B, the same points and some others measured another way; then each row and its match in B:
B:
1: [-218  313 -408  174  -60  314 -102 -145  -59   48   55 -221 -256  224
   -2 -113  -90 -147   61 -264   -4   79  -56   56  -32  206 -177  121
  -78  -88 -333]
2: [ -55 -194   77 -101  -43   23  132  103  -51  -87   68  -35   23 -207
  -52   58    8  -56 -248  160   19  -85  129   55   94  -63    0   35
  -42  236   76]
3: [ 188  302 -270 -100 -149   80  363 -202 -329  -94  380  184  -64   31
  107   32 -187  -61  -40  -32   10  191  168  186 -102   49   71  -55
   87  -60  310]
4: [-314 -100   -6  -63  -12  -17    0  114   41 -107  -99  -76  -86 -174
  -91  149  -67   84 -132  179   86  -43  118 -161    2 -146 -122   18
 -110  209 -164]
5: [ 246  400 -133   82  -70  351   59 -225 -159  -30  257  270   19  134
   18 -137 -105  -81   29 -184 -283  124  118  286  -57   96  229 -109
   53 -318   87]
6: [  19 -198   42  -27  -81 -145   60   39 -135 -266   76  -15   57 -259
  -61  144   47  163 -192  206   77   49  138   32   36 -122  -13   60
  -59  253  189]
7: [-344  194 -392    1 -114  309   44 -105   79   99   57 -451 -286   84
    7 -139 -260 -316  -14 -125  207  -77    2  238   22  261 -231   71
  -38  147 -275]
8: [ -75    8  -33 -277   26  159  394  202 -100   16  135  184 -167 -197
  117  151 -127  -75 -120  139  -65  -68  164  -79  111 -147  -94   83
  -95  115  134]
9: [  71  215 -324  142 -165  190  -69 -219  -74 -189  151 -243  -92  -10
    2 -126 -125   -3   44 -121   77  120   36  421    8  203  -47   73
  -22   24   75]
10: [ 189  354 -359    6 -138  294  157 -186 -150 -129  279  -19 -156  -27
  141  -83 -214  -32  115 -134  -30  144   93  420   27  157  -32   83
  -25  -78  244]
11: [ -19  -83  115  -80  -10  -24  155   67 -151  -78   98  214   60 -112
  -67  127   40   18 -230  150  -85    4  157 -124  -13 -157   85  -56
  -17   79   61]
12: [ 161 -130  -43   41  -63  -21   -2   63 -135 -311   92   -9    1 -285
   14   93   87  228  -75   99  -24   89   86  153  134  -83  -66  198
 -132  168  275]
13: [  63 -131  184 -146  -66   66   83   74   75 -228   31   46   99 -383
  -56   61 -120   99 -158  269  -26  -89  240  287  104 -139  123  -73
  -39  196  236]
14: [ 490  375 -140  105 -208   42    7 -369 -252 -433  312  294  164 -111
   14  -12 -156  328  113    5 -124  335  238  491 -154   -8  300 -167
   77 -219  510]
15: [-340  -61   28  113   65  130 -171  120   25   43 -149    5  -78   64
 -160   53  124  -29 -163  -21 -129  -64   -3 -339    8  -84  -78   51
 -131   15 -459]
16: [-200   55  -55  208   58  221 -365   85  137 -174 -214  -48 -127  -99
 -100   33   57  231   76  -48 -176   15    2  -69   85  -90 -114  148
 -235  -53 -319]
17: [ 129  -85  -27    5  -16  154   30  110  -60 -174   93  -10  -54 -235
   42   11   61   64  -81   34 -105  -16   64  198  205  -29  -59  217
 -140  118  189]
18: [  71  -16  -80  246   -9   24 -272   18 -111 -315  -36   33  -28 -127
  -59   75  188  338   23  -32 -145  161   -1  -25   65  -89  -81  222
 -188   -5   -3]
19: [-260  148 -392  217 -231  -62 -277 -299   25 -305  -42 -523 -102  -20
 -129  -33 -185  137   60  -14  360  164   40  261 -158  169 -171    1
  -29  206 -170]
20: [-250   73 -362   38 -196   18   37 -190  -54  -87   94 -461 -150   15
  -42  -56 -179 -143  -92  -13  348   46   40  212  -78  204 -188   40
   14  267 -101]
21: [  98 -129   34 -208  -89  -46  255   90  -81 -278  137   43    6 -412
   51  150 -124  153 -128  282   82    6  238  223  100 -151   -7   39
  -65  276  412]
22: [-207  287 -117   56  -78  350  -68 -198  101  111   31  -83  -43  179
 -123 -172 -206 -269  -74 -111  -66  -62   89  190 -103  159  118 -209
   66 -132 -334]
23: [ -47   81 -117   50   31  154  -58  108  -45 -194  -34   93 -165 -164
   45  118   10  232   72    4 -145   85   55  -63  101 -128 -147  201
 -208  -16  -20]
24: [ -90 -117  130  -25  -36   75  -94   70  132 -197  -76  -49   54 -282
 -116   39  -66  111 -124  191  -24  -90  156  158   79 -109   54  -42
  -87  162   -1]
25: [  76  350 -404  205 -126  290 -156 -219  -54 -208  114 -188 -178   11
   55 -124 -141   90  193 -205  -19  176   14  398   19  195  -98  145
 -101  -97   25]
26: [  58  104 -116   96   27  159 -123   90  -52 -273  -22  129 -141 -198
   48  110   31  327  124   -8 -196  126   62    9  115 -144 -121  230
 -230  -46   61]
27: [ 194   61  315  106  105  407 -159   83   45    1    3  434  167  -33
 -125 -103  141  -23 -127  -54 -564 -101  110   84  125 -107  333  -85
  -55 -303 -101]
28: [-465  309 -335  394 -128  -25 -502 -341   24 -177 -203 -283  -90  273
 -262   -4  -67  183   82 -137  152  230  -21 -183 -330   84  -98 -122
  -40  -82 -619]
29: [-277  -45  -62  357 -257  -63 -612 -381  255 -328 -208 -632  189  -35
 -397 -194 -100   78 -113   64  300   15   66  448 -173  213  110 -238
   63  227 -345]
30: [ 245   31  -37 -224  -14  138  367  148 -181 -186  242  271  -96 -336
  187  149  -90  125  -29  140 -137   44  194  167  179 -155  -28  158
 -115   75  465]
31: [  -4   53  -78  333   39   92 -403   27  -78 -262 -117   79  -47  -18
  -97   60  238  343   56 -112 -240  168  -40 -162   36  -92  -72  210
 -217 -123 -204]
32: [-476  319 -346  252  -12  514 -344 -126  228  177 -167 -412 -284  292
 -120 -246 -133 -290   72 -316  -33  -98 -107   87   -2  291 -178   50
 -107 -116 -727]
33: [   2  356 -386  162 -130   52  -19 -255 -262 -164  180   14 -120  153
   11   21  -70  109   77 -151   25  281   40   22 -166   80  -58   27
  -10 -120  -23]
34: [-223  241 -365  -16 -178  -42  134 -232 -155 -113  138 -167 -150   71
  -16   77 -240  -16  -23   13  265  169  116   31 -210   75 -113  -81
   41  108  -59]
35: [ 119  273 -171   14 -129  255  109 -203 -121  -34  242   41  -10   61
    1 -119 -165 -146  -50  -89  -70   63  123  318  -47  132  138  -96
   74  -95   98]
36: [ -52 -186  279  -64  -59   69  -93   41  204 -201  -88  -45  172 -339
 -186    6  -98   62 -202  271  -24 -157  223  276   65 -115  188 -168
  -20  189   35]
37: [  17 -117  271  -33  -16   12   27   27  -49  -80   42  257  213 -101
 -172   62   63    7 -282  171 -168  -47  190  -52  -35 -162  259 -192
   43   18   -6]
38: [ -89  -90   -3 -234   -7  156  284  192    6  -31   82   -6 -130 -273
   68   87 -131  -93 -142  167   17 -127  156   97  164  -87  -93   91
  -98  222  134]
39: [-214  -38  101   -5   82  276    1  168   34  147  -51  109  -59   32
  -96   -8   66 -186 -204  -19 -225 -159   44 -192   91  -58   10   18
  -90  -27 -321]
40: [-323 -335  182 -115 -119 -126  -59   50  221 -200 -150 -336  104 -361
 -226   72 -145   16 -284  379  279 -190  213  172   10  -85   15 -151
  -10  465  -64]
41: [-326  186 -400  -33 -163   74  125 -170  -64  -13   97 -357 -226   71
   -2   -5 -258 -168  -43  -24  312   58   62  105 -116  169 -201   -3
    8  188 -163]
42: [-316  -95   59  -94   33  195   17  166  143   33 -109  -88 -103 -143
  -80   38  -77 -107 -159  114  -33 -185   98  -58  104  -74  -82   14
 -116  159 -246]
43: [ -24  118 -293  -56 -206   23  189 -203 -143 -129  229 -254  -69  -58
   12  -37 -208 -116  -97   31  256   82  120  328  -63  158  -51  -20
   64  203  161]
44: [  31  -88  233    9   40  282  -61   97   82    1   -4  129  105 -119
 -121  -79   59 -106 -207   45 -273 -165  110  143  141  -45  182  -47
  -46  -30  -75]
45: [-168  -41  126  -84   81  466   -1  213  240  130  -84  -34 -103 -151
  -31 -104  -79 -231 -127   16 -226 -284   77  162  240    0    6   49
 -133   40 -215]
46: [  -1 -243  283  -87  -70  -10   35   36   44 -137   38   18  212 -251
 -177   16   -3  -47 -326  252  -16 -135  205  165   46  -97  207 -162
   43  215   86]
47: [ 101  290 -374  -94  -97  382  332  -81 -178   75  326  -65 -246   42
  190 -116 -192 -281   10 -183  -29   26   43  340  113  214 -107  156
  -20  -21  169]
48: [  27   11   50   95    3  165 -210   50   86 -252  -83   48    6 -243
  -72   27    2  243   15   69 -168   12  111  156  107 -110   28   67
 -159   -3    2]
49: [ 226  -71  172  -29  -19   94   70   51 -106 -170  129  249  131 -207
  -49   36   68   84 -170  108 -220   -4  165  149   92 -119  186   -6
  -29    4  228]
50: [-212  -89  252   -1  107  416  -75  175  187  231  -91   79   27   28
 -166 -134   61 -326 -265  -18 -310 -296   49  -37  148   -5  141  -74
  -48  -54 -400]
51: [  48  -31  136  -81   11   58  157   80 -151  -63  115  319   67  -97
  -45  105   53   26 -195  110 -193    5  157 -119    8 -173  133  -47
  -23  -17   79]
52: [-197   46  105 -173   72  148  210  150  -41   70   13  324  -63  -55
  -32  148  -71  -47 -158  129 -177  -68  180 -274  -16 -219   49  -96
  -54  -38 -137]
53: [-245  125   27  346   49  -35 -543  -47   37 -306 -303  184   31   27
 -256  168  149  499   81   10 -210  206   44 -399 -173 -247   24  -39
 -182 -193 -455]
54: [  49  327 -405   36 -162   88  119 -224 -210 -189  225  -59 -159   10
   87   21 -197   77   95  -74  111  225   96  219  -95   97  -92   50
  -10   -9  153]
55: [ -91  159 -251  229 -210   54 -321 -306   79 -315  -23 -402    1  -62
 -151 -109 -160  127   52  -15  191  124   75  424  -95  174   -9  -56
   -9  105  -81]
56: [ 109   78  306  133   68  338 -314   28  189 -159 -124  306  174 -154
 -174  -69   32  173  -29   42 -452  -69  160  181   76 -148  316 -147
  -86 -237 -117]
57: [ 599  572 -505  -91 -119   62  573 -194 -719 -256  637  626 -187   40
  382  194  -98  266  205 -170 -197  522  163   83  -85  -62  -18  191
  -10 -312  740]
58: [-264  277 -257  -43  -77  177  200 -147 -149  163  158   10 -146  248
  -32  -16 -169 -281 -119 -104   44   38   76 -114 -167   97  -21 -126
   71  -64 -261]
59: [ 238  -54  -57   94  -43   16  -52   34 -164 -348  114   68    4 -263
   30   80  106  293  -12   51 -108  138   83  175  131  -84  -36  222
 -146   81  296]
60: [ -82  111 -314  -93 -204   15  266 -180 -164  -79  248 -248 -112  -27
   34  -10 -230 -171 -118   31  278   68  121  261  -72  155  -88  -19
   70  223  139]
61: [ -44  365 -249  367  -71  418 -474 -255  145 -134  -75 -204  -76  128
 -125 -242  -77   42  173 -271 -166   86  -25  366  -22  213   43    8
  -81 -237 -329]
62: [-126  -61  -74  -91  -17   89   81  143   10 -148   -7  -68 -141 -261
   27  115  -80   95  -51  125   23  -30  109   37  123 -103 -157  146
 -155  190   52]
63: [-186  -67   54  -77   13  200   10  134  129  -45  -71  -50  -76 -203
  -53   30  -88  -32 -104  123  -55 -135  113   67  121  -79  -47   30
 -116  133  -99]
64: [-174 -119   82 -131    3    0  203  118 -113   10   64  132    0  -81
  -68  131   14  -84 -267  150  -30  -63  136 -214   -6 -137   12  -39
  -22  136  -62]
65: [  -6 -117  182  -60  -14  171  -38  100  147 -158  -41    3   70 -311
  -90   -7  -70   45 -132  177 -104 -137  178  255  135  -97  107  -41
  -80  132   63]
66: [-237  122 -359  -50 -162  149  170 -135  -51   34  155 -390 -208   43
   19  -83 -226 -282  -99  -52  264  -15   42  234  -16  224 -177   43
   16  218  -92]
67: [ 709  167 -109  -37  -22  114  311   63 -455 -377  426  568  -18 -302
  275  147  100  385   99  -18 -379  301  156  239  192 -176   70  309
 -138 -171  800]
68: [-353  -75   32  128   39   26 -193   81   -1  -12 -158    6  -40   54
 -192   96  123   39 -176   28  -73  -17   21 -373  -49 -114  -60    6
 -104   42 -440]
69: [-247  189 -188   18  164  479    1  254   28  152  -77  120 -367   44
  100   35   11  -66   80 -186 -308  -70  -51 -255  193  -55 -258  296
 -276 -156 -363]
70: [-476    0  -89   74   74  224 -185  171  153   37 -237 -149 -232   -7
  -96   64    5   -9  -34  -17  -55 -102  -10 -273   62  -66 -230  126
 -213   62 -516]
71: [ 162   12  213   -9   -5 -144   80  -20 -275 -227  126  554  222  -78
 -118  217  120  271 -191  176 -243  175  222 -261 -149 -305  278 -179
   27 -118  162]
72: [ 281  278  -90  -93  132  472  259  213 -167  -15  204  515 -226 -129
  250   66   -5   83  121 -125 -500   53   88   13  247 -142  -35  265
 -214 -286  231]

[ -94  -25  267 -312 -155   90  -21  -40 -418  162   56  -19  -77  186
   36  193    1 -150  -88  -24  181   -6  -67 -243 -111  126  125  149]	58
[ -98  -20  145 -208    2   23  -81 -104 -271   95   82   73    4  139
  -49   20  -81   50   10  140   61 -136   -9  -82   56   49  194   73]	15
[  39  -84   85 -171 -120  -21    3  -19  -72   48   33  -38 -144   74
  -27  140   25 -206 -105 -149  -27  240 -107 -137 -139   77  -40   97]	35
[ -26 -120  127   55 -156    8  -25 -135 -114  357  -73   27   76  148
  -51    1   33   49  -78   26 -136  201 -155    0   50  306  224 -106]	7
[  58 -263 -227  126  210  -46  -62  126  268   26  -31  -14   81  -57
 -112   39  -34  105   10   71 -186   74  123   50   18 -147  -39 -159]	59
[ 165 -130  -95   89  -17  -90  -13    0  233   28  -95  -30  -52  -29
  -13    0   -5   88   44  -18 -222  252   46   89  -70    1 -109 -175]	9
[  82 -278 -208  178  147   32  -28  154  309   49  -89  -49   66  -10
  -57   76   21  156   89   75 -146  108  193  145    2  -65  -45 -239]	12
[   6 -116  -65   16  -60   46  -14  -21  153  -13  -11  -39  -65   71
  -37   85   15  -27   71 -102  -56  212   29   99  -13  155  -13  -13]	65
[ -50 -168  125  -42 -105  156   15  -20   -5  245  -18   41  -18  252
  -58  115   96    9   37   52   23   97   -7  112   57  229  204  -55]	42
[ -62  -56 -157  -26  158 -148 -137  -89   -6 -105  106   21   60 -105
 -121  -61 -169   31  -38    1 -135    0  -25  -90   57  -49   16   87]	48
[-172  -44 -251 -198  255 -181 -177   -1 -134 -335  257  -76    5 -229
 -161   88 -242 -278 -189 -219   -3  -10  -69 -395  -63 -187 -125  385]	14
[ 234 -138  173 -295 -147  -26  109   72  125   30   32   45 -352  162
  -36  193  138 -308  -96 -107  -88  311  -61  -33 -224 -113 -160   52]	5
[  -5   89  148 -405  -93 -203  -57 -195 -288 -108  210   60 -216    2
 -100   30 -117 -351 -224 -180  -51  153 -277 -323 -121  -10  -48  362]	27
[ -54 -102 -104  -37  135  -91 -127   22 -157    5   29  -69   99 -110
  -32   55 -135   22  -90   -7  -49  -10   17 -240  -63  -81  -16   26]	54
[-203   20 -116   40   13  -71 -188 -119 -358   -4   16 -174  194 -168
   36   46 -219   31  -79 -159   27   54  -62 -331  -58  210   32  114]	43
[-158   28  -94 -143   57 -134 -161  -91 -321 -139  127 -111   50 -172
  -32   65 -215 -136 -150 -187   25   31 -101 -385  -91   33  -47  257]	49
[-180  -22 -125   -9   58  -20 -142 -119 -110  -96   74  -55   89  -52
  -64   12 -161   25   18  -78    5   13   -4  -94   60  156   69  126]	24
[  18   16  100 -135  -20 -201 -105 -177 -308  137   28   47   45  -42
  -27  -89 -151   58 -137   70 -156   30 -159 -240  -29   11   76   17]	1
[-162   22    0 -187   16   25 -131   -9 -366 -108   65 -136   30  -46
   73  161 -161  -47   -8  -93  193  -81   62 -304 -115   36  -30  175]	11
[-285  -61 -160  147  -21  223 -108  -87   21  -76   -4 -115  129   87
   -8   93  -69  144  236  -91  164    8  149  157  156  418  175   38]	40
[  32   -1 -157   14  139 -334 -177 -170 -125  -41   56    1  112 -258
  -84 -162 -252   69 -158  -14 -296   94 -150 -262  -24  -96  -57   36]	25
[  93 -147 -184  130   51   28   -7   -4  441 -108  -46   32  -66   59
  -77  -19   13  171  230   41 -161  153  177  355   88   46  -37 -167]	55
[  45   31  145  -88 -227 -129  -31 -214 -198  161  -28  -11  -62   32
   11  -21  -45  -75 -117 -117 -147  290 -233 -143  -86  244   38   31]	45
[  27  -66   25   44  -93   78  -40    3  -67   95 -139 -101   28   49
  120   89  -22  195  137   41   24   77  144   23  -82  132   -8 -181]	41
[-143  -50 -126  -54  254 -209 -221  -90 -316   20  125    7  221 -182
 -123  -82 -270   80 -172   96 -115 -165  -74 -343   52 -127  105  105]	23
[-263   20   37 -271   60  -30 -169  -69 -530  -44  173  -85   72  -46
  -39  140 -190 -188 -179 -111  177 -119 -100 -464  -71   46   86  338]	51
[ 188  -80 -123  -69  221 -170  -80   18  177 -156   12   92  -44  -93
  -46  -96 -139  244  123  236 -198  -99  196   80  -11 -353 -140 -156]	31
[  92 -169  -37  -37  145  -59  -36  -22  218   58   35  165  -27  100
 -156  -74  -18  142   65  229 -197  -29   70  192  125 -123   94 -128]	16
[-226 -131 -235  118  137   21 -166   33 -143  -18   23 -179  223 -134
  -31  120 -151   25  -43 -124   47   16   56 -224   -4  128   44   61]	21
[  96   50  313 -266 -343    2   62 -173 -166  123   -3   34 -258  219
   45   81   68 -167  -24 -107   -6  275 -168  -21 -130  245   26   70]	50
